[  3 -32  -2   9  -8  -5  -3  -6   6  -7   1   7   2   6  16  -3  -1   0]  [47] [100]
[-4 27  0 -1  9  4 -9  7  6 -9 42 -1 11 14 -7 -2  3 -2]  [43] [78]
[  0 -33  -8   0   6  16   2 -10   1  -5   5   4 -14   1   1   5   5  14]  [47] [87]
[ -3 -14  -1   3   3  10  -8   2  15  -8  29  -6  -2   5 -11 -16  -1   1]  [43] [78]
[  2  13  -5   7  -5 -12   7   3   3 -13 -48  -3  20  -4  -3  -6  -1  15]  [42] [103]
[ -2   3  -4  -1  -4  -9   1  -1  14   8 -26  -3   6  -5  -5  -8  -6  12]  [42] [103]
[  1 -16 -10   2  14   8   1  -3  13  -2  13  -2   9   9  -2  14  -3  18]  [47] [87]
[  1 -29  -9   1   4   4   3 -12  -2  -9   8  13 -14  19  -1   9   0  10]  [47] [100]
[ -1  27 -10  -4  -4  10   1   0   3 -10  29  -7   1  -3  -2   2   6  11]  [43] [96]
[ -2 -18  -9   3   1 -10   8  31   6  -3   9   3  -7   8   1   2   2  23]  [47] [91]
[ 35   0  -6   1  -3  -4   1   4  -1  -2  17   3  10   6  -4 -13   2  15]  [43] [85]
[  4  21  -5   0 -14  13  -1  -5   4   3  12  -1  -5   3   0   2   9  34]  [43] [96]
[ -5 -41  -6   5   9   3   0  -1   8  -3  14   9  -8   4   3   3   1  15]  [47] [91]
[ 3 29 -4 -1  2 12 -3 11  2 -5 42  4 -3 12 -5 -7 11  9]  [43] [96]
[ -1 -40  -9   5  -7   5   3 -14   6  -5  -6  -2 -18  -1   0  13   9  15]  [47] [91]
[ -4 -22  -1  13 -17 -10   9  -3   0  -8 -39  -8  13  -8  -4   0  -3  16]  [42] [88]
[-2 40 -7  4 -6  5 -2  1 11 -4 24  6 -1 11 -2 -2 -1 21]  [43] [85]
[  4  -1  -1  12   1   3   4  -4   3  -9 -24  -4  26 -11  -1  -9   2  13]  [42] [92]
[ -2   5 -12  -6  -4   4  -8   8  11  -7  35   1   2  11   2  -4  -1  -1]  [43] [78]
[ -1  22   1  -3  -3  12   1   6   3   3  52 -19  -6   7  -4  -6   2  -3]  [43] [96]
[-2 26 -4 12 -5 -1  3  6 10 -2 32 -2 -5 18 -5 -4 -1 -8]  [43] [78]
[ -1  20  -7  -7 -16   8   1  -2   7  -4  20  -3 -18   3 -11  -6   1   4]  [43] [96]
[-4 24 -7 -9 -1  5 -7 -3  5 -3 41  3  6 21 -5 -1 -3  2]  [43] [78]
[ -1 -27  -6   0   1   7   2  -5   6   8  -5  -2 -10  -3   3  13   8  18]  [47] [91]
[  2 -24  -9  14  -4   6   6  -3  12 -11 -21   2  19 -14 -17  -9   2  16]  [42] [92]
[ -1  -4  -7  -1  -4   8  -3   1   4 -12  12   8  11  11  -1  -2   9   5]  [43] [85]
[ -2   8 -11  -6  -4  -2  -9  -4   8  -5  30  -1   0  11  -1  -6   3   1]  [43] [78]
[ -1  25  -3   3  -5   9   9   1   2 -14 -33  -1   7 -15  -9   3  -5  16]  [42] [103]
[-3 -7 -7 -4  2 -6 -4  1  8 -3 21 -2 -5  6 -7 -5  2  3]  [43] [78]
[  1  -3  -1   5  -2   6   1 -13  -2  -1  -2   2   3   7  -5  11   8   7]  [47] [100]
[ 0 39 -4  1 -4 -6 -4  8  8 -2 11  0  7 12 -2 -3  5  6]  [43] [85]
[ -6  14 -13   6  -1   7  -7   0  11  -4  34   1   3   5   1  -6   0   7]  [43] [96]
[ -1 -27  -3   5   5  -4 -12  -5   3  -7  18  11   1  11  -3   4   2   6]  [47] [100]
[ -1  -6 -14  -1  -3  12   0  -2  -1  -6   7  -6  -9   5   4  -6  -3  15]  [47] [87]
[  6 -35  -6   0   6   8   3  -6  -1  -4  12  -5   4   5   4  10   7  19]  [47] [91]
[ -1   1 -10  11   4 -12  10  -8  -4  -5 -43   2  16  -1   1   7   1  12]  [42] [92]
[ -1 -29 -10   8  -1   6   2  -9   8  -3  -3   0 -10   6   1   1  -1   7]  [47] [87]
[  4 -15  -2   3  -9  -2   2  -2   0  -2  23   2 -10  13   1  -5  -2  -2]  [47] [100]
[ 11 -45  -8   8   2   5  -9  -6   8  -7   8  -3  -7   0  -2  -2   1   8]  [47] [87]
[  2  11  -2   4  -3  -5   9  -3   7  -3 -21   0  12  -1  -1   4  -1  23]  [42] [92]
[ -4 -26 -11  -1  -1   4   1  -7   3 -10  17   1  -7  11   7   9   1  -7]  [47] [100]
[  6 -23  -7   7   2  -6   9  -5  -4  -7 -27  -2  33 -11  -4  -2   6  21]  [42] [92]
[  1 -12   4   6  -9   7   9  -9   9 -11 -15  -4  16 -10  -8  -8  -4  18]  [42] [88]
[ -1  20  -8  -4   2   8   1   5   5  -4  45  -1  -8   6  -5 -23   2  18]  [43] [96]
[ -2 -34  -7   2  -1   9   0  -4   2   2  -1  10 -13   3   2   4  -7  11]  [47] [87]

[  5   1  -7   2  -9   4   1 -11  10   4  -7   0  -7  -4   2  -2   5   0]  [4] (34)
[17  4  5  1 12 -9 -4 15  8  8 -6  0 13 -5  8  1  4  7]  [11] (61)
[ 16   4  14   0   9 -15  -7  18   7  -2  -2  -8  14  -3   8   3   5   6]  [11] (61)
[  4  -4  -5   4 -19   2  -4 -13  18   1  -9   6  -8  -6   1  -7   7   0]  [4] (48)
[16  4 12  3  2 -6 -1 11  7  1 -8 -3  7 -2  3  2  0 -2]  [11] (39)
[  9   0  -2  13 -11  -1   8   0   2   4  -9   1  -3   3   1  -4  -1   2]  [9] (40)
[-2 -2  1  6 -2 -1  1 -5 -1  3 -1 14  0  2  0 -5  3  9]  [9] (29)
[ 11   1  -5   3  -2  -1  12 -11  -1   0  -1  -1   0   2   5   2   5   2]  [5] (62)
[ 10   6  -1   4 -10   3   3   3   2   0 -11  -2  -7   2  -7   0  -6  -2]  [4] (34)
[ 19   8  10   4   0  -8   2   2   6   0 -10   6   2  -1   4  -3   1   8]  [9] (40)
[  5   1   3   8  -6  -7  -8   5  11   5 -13  12   6  -4  12  -9   4  15]  [9] (29)
[  9   3 -14  -3 -16   3   8 -16   7   7  -9   7  -5  -7   0   3  -2  -2]  [5] (44)
